Below is a small trained network, with its code and all its weights. Each question gives an input and a target symbol and asks what happens when units are switched off, that is, made to give their printed mean instead of their output.

import numpy as np


def w(rows, s, z=0):
    codes = np.array(rows[::2]) - 128.0
    scale = np.full(codes.shape[1], s)
    scale[-1] = z or s
    return codes * scale


def f(y):
    return np.maximum(y, 0)


def softmax(a):
    e = np.exp(a - a.max(-1, keepdims=True))
    return e / e.sum(-1, keepdims=True)


def log_softmax(a):
    a = a - a.max(-1, keepdims=True)
    return a - np.log(np.exp(a).sum(-1, keepdims=True))


def net(x, mask):
    ids = ['γδθτφψω'.index(c) for c in x.split()]
    T = len(ids)
    res = E[ids] + P[:T]
    u = 0
    for l in range(2):
        q, k, v = (res @ M[l].T for M in (Q, K, V))
        z = softmax(np.where(np.tri(T) > 0, q @ k.T / 2**0.5, -1e9)) @ v
        res = res + np.where(mask[u], z, O[l][:, -1]) @ O[l][:, :-1]
        u += 1
        y = f(res @ A[l][:, :-1].T + A[l][:, -1])
        res = res + np.where(mask[u : u + 12], y, B[l][:, -1]) @ B[l][:, :-1]
        u += 12
    return log_softmax(res[-1] @ U[:, :-1].T + U[:, -1])


Q, K, V, O, A, B = {}, {}, {}, {}, {}, {}
E = w([
[133,139,99,139,152,59],'γ',
[110,16,107,185,142,186],'δ',
[117,79,172,75,116,140],'θ',
[106,99,10,118,87,149],'τ',
[68,62,139,113,132,93],'φ',
[215,105,129,108,138,216],'ψ',
[115,85,174,195,197,53],'ω',
],0.013)
P = w([
[138,186,90,147,139,122],'0',
[152,149,78,108,179,116],'1',
[140,170,97,95,204,155],'2',
[132,188,119,126,179,190],'3',
[138,199,133,165,101,190],'4',
[184,153,136,179,35,142],'5',
[204,122,120,132,102,101],'6',
[173,127,114,61,254,128],'7',
],0.0083)
Q[0] = w([
[201,2,63,30,218,60],'L0H1',
[240,26,128,140,7,40],'L0H1',
],0.036)
K[0] = w([
[30,253,176,188,110,211],'L0H1',
[64,158,103,77,252,174],'L0H1',
],0.04)
V[0] = w([
[209,255,51,55,228,78],'L0H1',
[165,153,238,52,216,195],'L0H1',
],0.0093)
O[0] = w([
[158,78,113,40,254,82,254],'L0H1',
[52,183,145,114,213,222,214],'L0H1',
],0.0086,0.0041)
A[0] = w([
[110,131,36,60,105,141,85],'L0N1',
[141,153,209,103,73,148,102],'L0N2',
[71,205,173,172,138,25,3],'L0N3',
[14,23,154,116,87,96,101],'L0N4',
[63,203,143,170,154,157,142],'L0N5',
[124,214,110,103,173,110,53],'L0N6',
[105,208,181,1,63,125,150],'L0N7',
[71,127,91,79,54,144,74],'L0N8',
[116,135,143,132,50,157,40],'L0N9',
[57,88,236,186,160,58,97],'L0N10',
[13,86,148,94,92,123,105],'L0N11',
[94,152,129,107,185,157,41],'L0N12',
],0.0098,0.0058)
B[0] = w([
[108,208,137,112,54,154,174],'L0N1',
[106,192,136,45,91,131,152],'L0N2',
[151,88,27,112,83,113,134],'L0N3',
[64,221,91,141,164,128,155],'L0N4',
[104,110,153,66,110,92,198],'L0N5',
[164,97,112,175,96,77,198],'L0N6',
[171,54,128,45,155,99,148],'L0N7',
[135,89,196,101,124,138,140],'L0N8',
[137,151,4,85,198,108,159],'L0N9',
[113,223,199,142,100,186,152],'L0N10',
[106,181,81,92,170,125,142],'L0N11',
[106,81,102,236,123,139,253],'L0N12',
],0.013,0.0052)
Q[1] = w([
[150,142,2,107,194,154],'L1H1',
[75,68,60,81,117,82],'L1H1',
],0.008)
K[1] = w([
[131,118,255,106,99,176],'L1H1',
[164,172,153,149,161,198],'L1H1',
],0.009)
V[1] = w([
[252,254,206,202,159,142],'L1H1',
[234,103,101,115,113,231],'L1H1',
],0.0085)
O[1] = w([
[176,254,157,177,161,119,126],'L1H1',
[197,168,24,110,167,123,255],'L1H1',
],0.0071,0.0065)
A[1] = w([
[165,125,160,108,93,110,207],'L1N1',
[146,132,180,131,127,130,38],'L1N2',
[67,148,118,143,141,6,108],'L1N3',
[162,85,133,156,90,70,163],'L1N4',
[137,88,144,163,98,30,37],'L1N5',
[76,73,103,122,92,90,77],'L1N6',
[87,121,121,212,80,133,98],'L1N7',
[98,99,157,192,100,102,131],'L1N8',
[120,131,194,186,99,119,2],'L1N9',
[115,94,196,151,172,87,70],'L1N10',
[127,109,170,141,134,131,45],'L1N11',
[136,72,167,159,187,102,79],'L1N12',
],0.012,0.0077)
B[1] = w([
[224,150,177,149,88,115,222],'L1N1',
[164,101,111,80,137,124,132],'L1N2',
[144,1,142,126,68,175,237],'L1N3',
[75,54,98,187,111,151,207],'L1N4',
[123,206,122,74,159,100,161],'L1N5',
[43,149,114,122,145,74,180],'L1N6',
[114,243,140,114,200,99,174],'L1N7',
[83,139,175,141,113,125,158],'L1N8',
[166,101,43,102,129,165,142],'L1N9',
[74,137,155,147,139,93,164],'L1N10',
[156,123,84,130,161,154,132],'L1N11',
[163,228,97,131,119,95,253],'L1N12',
],0.014,0.0042)
U = w([
[161,47,140,188,114,48,21],'γ',
[108,87,97,199,236,111,89],'δ',
[158,76,173,30,208,6,98],'θ',
[116,157,79,106,71,92,44],'τ',
[84,42,201,68,158,188,181],'φ',
[203,78,126,126,168,214,253],'ψ',
[151,129,255,177,136,111,200],'ω',
],0.0056,0.0042)

Each question gives the input, a string of symbols that net reads in full, and the target symbol t.
The units are the heads (2 rows each of Q, K, V and O) and the neurons (one row each of A and B). Each row of codes is followed by its name. A weight is (code - 128) times the scale printed after its matrix; where a second scale follows, it is the last column's (O, A, B and U).
mask holds one flag per unit, layer by layer, with each layer's heads first. A switched-off unit (its flag False) gives its mean, the last column of its rows in O or B, instead of its output. The means were averaged over made-up inputs and are rounded, as every weight is.
A unit's drop is (log p(t) with every unit on - log p(t) with that unit switched off) / (log p(t) with every unit on - log p(t) with every unit switched off).
The circuit of an input: a set's keep is (log p(t) with only the set's units on - log p(t) with every unit switched off) / (log p(t) with every unit on - log p(t) with every unit switched off). Starting from the 12 units with the biggest drops (on a tie, the unit counted first), units are removed one at a time, each time the one whose removal leaves the highest keep (on an exact tie, the one counted first), for as long as the keep stays at least 0.8.
units of the circuit, in order: the units of the circuit, biggest drop first
most important unit: the unit with the biggest drop
top k neurons: the k neurons with the biggest drops, biggest first
k most important neurons of layer l: the k neurons of layer l with the biggest drops, biggest first
input ψ δ ψ ψ ψ, target τ: 2 most important neurons of layer 0	(L0N2; L0N9)
input ω ψ ψ ψ ψ ψ ψ ψ, target δ: top 2 neurons	(L0N12; L1N3)
input γ θ ψ ψ δ γ θ φ, target φ: 3 most important neurons of layer 1	(L1N3; L1N12; L1N1)
input φ θ δ δ γ φ, target φ: units of the circuit, in order	(L1N3; L0N4; L1H1)
input ψ τ γ ψ δ ω, target θ: units of the circuit, in order	(L0H1)
input θ ψ δ ω γ φ δ δ, target θ: units of the circuit, in order	(L0H1; L0N12)
input θ ψ ψ τ γ, target γ: top 2 neurons	(L0N6; L1N3)
input ω ψ θ γ ω ω ψ, target ω: units of the circuit, in order	(L1H1; L0N10)
input γ ψ ψ, target θ: 2 most important neurons of layer 1	(L1N3; L1N4)
input γ ψ τ δ δ, target δ: top 2 neurons	(L0N12; L1N6)
input ψ γ ψ ψ ψ ω δ, target ω: units of the circuit, in order	(L0N10; L1H1; L0H1)
input δ θ τ δ δ, target φ: units of the circuit, in order	(L0N5; L1H1; L0H1; L1N12)
input δ δ δ δ, target τ: units of the circuit, in order	(L0H1; L0N9)
input δ γ τ ψ, target τ: top 2 neurons	(L0N9; L0N2)
input ψ δ ψ ω ψ, target ω: units of the circuit, in order	(L1H1; L0N10; L0H1; L0N9)
input ψ ω γ θ ω ω θ θ, target ω: units of the circuit, in order	(L1H1; L0N10)
input δ τ τ, target τ: most important unit	L0H1
input ψ δ γ τ θ θ τ, target γ: 4 most important neurons of layer 1	(L1N4; L1N1; L1N12; L1N7)
input τ ψ ω, target γ: top 2 neurons	(L1N4; L1N3)
input δ γ δ θ, target τ: units of the circuit, in order	(L0H1)
input δ ψ φ ψ τ ω ψ γ, target γ: top 2 neurons	(L1N4; L1N3)
input γ ψ τ ω, target ω: 2 most important neurons of layer 1	(L1N10; L1N1)
input ψ ψ ψ ω δ ψ, target δ: 2 most important neurons of layer 0	(L0N12; L0N10)
input ψ φ ω δ, target ω: 2 most important neurons of layer 1	(L1N8; L1N12)
